Below are the code and all the weights of a small trained network. Each question names an input and a class and asks about switching units off, where a switched-off unit gives its printed mean instead of its output.

import numpy as np


def w(rows, s, z=0):
    codes = np.array(rows[::2]) - 128.0
    scale = np.full(codes.shape[1], s)
    scale[-1] = z or s
    return codes * scale


def norm(h):
    return h / np.sqrt((h * h).mean(-1, keepdims=True) + 1e-5)


def f(y):
    return y / 2 * (1 + np.tanh(0.7978845608 * (y + 0.044715 * y**3)))


def log_softmax(a):
    a = a - a.max(-1, keepdims=True)
    return a - np.log(np.exp(a).sum(-1, keepdims=True))


def net(x, mask):
    res = np.array(x, float).reshape(1, 6) / 4 @ E
    u = 0
    for l in range(2):
        y = f(norm(res) @ A[l][:, :-1].T + A[l][:, -1])
        res = res + np.where(mask[u : u + 7], y, B[l][:, -1]) @ B[l][:, :-1]
        u += 7
    return log_softmax(norm(res)[-1] @ U[:, :-1].T + U[:, -1])


A, B = {}, {}
E = w([
[215,136,94,89,133,126,97,107,23,209,153],'x0',
[77,207,69,180,77,201,223,144,131,192,123],'x1',
[66,102,170,83,139,185,146,111,60,85,66],'x2',
[27,202,91,44,131,46,43,130,138,184,104],'x3',
[124,203,169,164,143,136,98,112,96,118,159],'x4',
[153,134,146,80,254,226,91,147,227,183,143],'x5',
],0.0049)
A[0] = w([
[168,40,36,36,130,74,216,155,165,122,96,105],'L0N0',
[159,120,90,142,108,48,137,171,202,69,230,99],'L0N1',
[158,148,123,190,97,22,166,121,103,87,91,2],'L0N2',
[159,50,130,91,97,54,195,206,181,182,89,10],'L0N3',
[203,142,74,171,66,94,76,102,208,155,185,31],'L0N4',
[113,243,249,165,149,109,120,53,96,108,254,37],'L0N5',
[84,119,109,195,71,81,177,128,56,140,108,44],'L0N6',
],0.0053,0.004)
B[0] = w([
[82,130,101,166,95,186,46,127,100,63,160,237],'L0N0',
[117,159,201,163,150,113,124,150,84,156,88,251],'L0N1',
[124,117,154,89,192,132,171,92,198,102,185,177],'L0N2',
[64,107,117,158,98,203,92,119,82,109,190,131],'L0N3',
[67,65,210,199,131,131,169,195,59,221,83,203],'L0N4',
[35,2,58,158,65,218,40,126,96,76,115,203],'L0N5',
[128,110,138,114,210,160,101,139,161,162,165,234],'L0N6',
],0.0097,0.0018)
A[1] = w([
[214,137,83,117,120,91,124,70,25,188,135,13],'L1N0',
[72,172,46,146,90,187,255,97,159,213,166,4],'L1N1',
[64,81,142,133,69,33,226,7,66,106,250,59],'L1N2',
[85,183,182,192,85,60,157,158,229,3,48,46],'L1N3',
[218,61,178,210,94,172,202,54,126,92,144,20],'L1N4',
[76,118,123,98,75,36,154,60,123,134,178,69],'L1N5',
[75,76,198,4,125,169,210,110,47,101,32,18],'L1N6',
],0.0062,0.0028)
B[1] = w([
[166,127,115,135,178,145,180,157,76,42,68,184],'L1N0',
[192,136,198,103,112,136,54,110,95,88,176,253],'L1N1',
[159,109,164,120,216,255,107,146,213,171,143,205],'L1N2',
[228,95,79,96,139,124,137,156,50,104,93,226],'L1N3',
[65,197,63,78,81,31,107,77,173,174,118,253],'L1N4',
[84,136,123,65,139,124,191,46,184,139,139,154],'L1N5',
[86,123,214,207,130,84,145,182,108,233,153,199],'L1N6',
],0.0091,0.0036)
U = w([
[83,120,207,254,146,103,180,178,96,224,129,140],'0',
[163,115,137,76,228,201,147,93,225,161,213,39],'1',
[44,55,21,186,63,220,35,75,85,78,170,35],'2',
[185,110,167,103,108,112,77,82,104,105,182,255],'3',
[204,113,64,120,145,142,174,165,61,90,70,35],'4',
[67,196,34,80,76,20,145,32,200,201,84,6],'5',
],0.0099,0.0031)

Each question gives the input, the list of numbers given to net, and the class t.
The units are the neurons (one row each of A and B). Each row of codes is followed by its name. A weight is (code - 128) times the scale printed after its matrix; where a second scale follows, it is the last column's (A, B and U).
mask holds one flag per neuron, layer by layer. A switched-off neuron (its flag False) gives its mean, the last column of its row in B, instead of its output. The means were averaged over made-up inputs and are rounded, as every weight is.
A unit's drop is (log p(t) with every unit on - log p(t) with that unit switched off) / (log p(t) with every unit on - log p(t) with every unit switched off).
The circuit of an input: a set's keep is (log p(t) with only the set's units on - log p(t) with every unit switched off) / (log p(t) with every unit on - log p(t) with every unit switched off). Starting from the 12 units with the biggest drops (on a tie, the unit counted first), units are removed one at a time, each time the one whose removal leaves the highest keep (on an exact tie, the one counted first), for as long as the keep stays at least 0.8.
units of the circuit, in order: the units of the circuit, biggest drop first
top k neurons: the k neurons with the biggest drops, biggest first
k most important neurons of layer l: the k neurons of layer l with the biggest drops, biggest first
input [3,7,-4,-3,-5,3], class 3: top 2 neurons	[L1N1, L0N5]
input [-3,4,-4,-3,-5,4], class 2: top 3 neurons	[L0N0, L0N3, L1N6]
input [-3,-3,-6,0,6,-8], class 1: top 2 neurons	[L0N2, L1N2]
input [-5,-8,-6,-4,-3,6], class 3: units of the circuit, in order	[L1N2, L0N6]
input [1,-3,6,5,2,-2], class 0: units of the circuit, in order	[L1N6]
input [8,8,-4,-4,3,-4], class 3: 2 most important neurons of layer 1	[L1N1, L1N3]
input [6,5,4,5,4,-3], class 4: 2 most important neurons of layer 0	[L0N0, L0N4]
input [-8,-7,6,8,-7,3], class 4: units of the circuit, in order	[L1N3, L0N6]
input [1,-6,8,4,6,3], class 0: top 2 neurons	[L1N6, L0N0]
input [-1,2,6,-2,-8,6], class 2: top 3 neurons	[L0N0, L0N1, L0N4]
input [-4,-6,-5,-7,-3,-2], class 5: 4 most important neurons of layer 1	[L1N4, L1N1, L1N0, L1N6]
input [5,-3,2,8,-4,-8], class 1: top 2 neurons	[L1N2, L1N4]
input [0,3,4,-6,-2,-7], class 1: top 2 neurons	[L1N2, L0N2]
input [-4,-4,5,6,-1,-6], class 1: top 2 neurons	[L1N2, L1N5]
input [-8,6,-2,1,-5,-5], class 4: units of the circuit, in order	[L1N3]
input [6,0,-3,-7,1,5], class 5: units of the circuit, in order	[L1N4, L0N6]
input [-4,0,-2,0,-5,-5], class 1: top 3 neurons	[L0N2, L1N2, L0N5]
input [-5,7,-5,-6,-8,-6], class 2: 2 most important neurons of layer 0	[L0N0, L0N3]
input [1,-5,0,6,-2,5], class 5: top 3 neurons	[L1N2, L1N1, L0N6]
input [8,-4,-7,4,7,5], class 4: 2 most important neurons of layer 1	[L1N0, L1N6]
input [7,-5,1,-4,-2,3], class 4: top neuron	[L1N0]
input [-5,-5,-6,4,-1,0], class 0: top 2 neurons	[L0N1, L0N4]
input [6,1,-6,-1,8,2], class 2: top 2 neurons	[L0N5, L1N6]
input [-6,-4,-2,-6,-4,2], class 4: top 2 neurons	[L1N3, L0N1]
input [0,-1,1,-5,-6,-8], class 1: top 2 neurons	[L1N2, L0N2]
input [-4,3,-8,6,-1,-8], class 0: 2 most important neurons of layer 0	[L0N1, L0N4]
input [-4,5,0,3,-7,-1], class 2: units of the circuit, in order	[L0N0]
input [-8,1,8,7,-3,5], class 0: 2 most important neurons of layer 1	[L1N6, L1N4]
input [3,8,-6,2,1,-6], class 3: 2 most important neurons of layer 1	[L1N1, L1N6]
input [-6,-3,1,-2,-2,-4], class 4: 2 most important neurons of layer 1	[L1N3, L1N1]
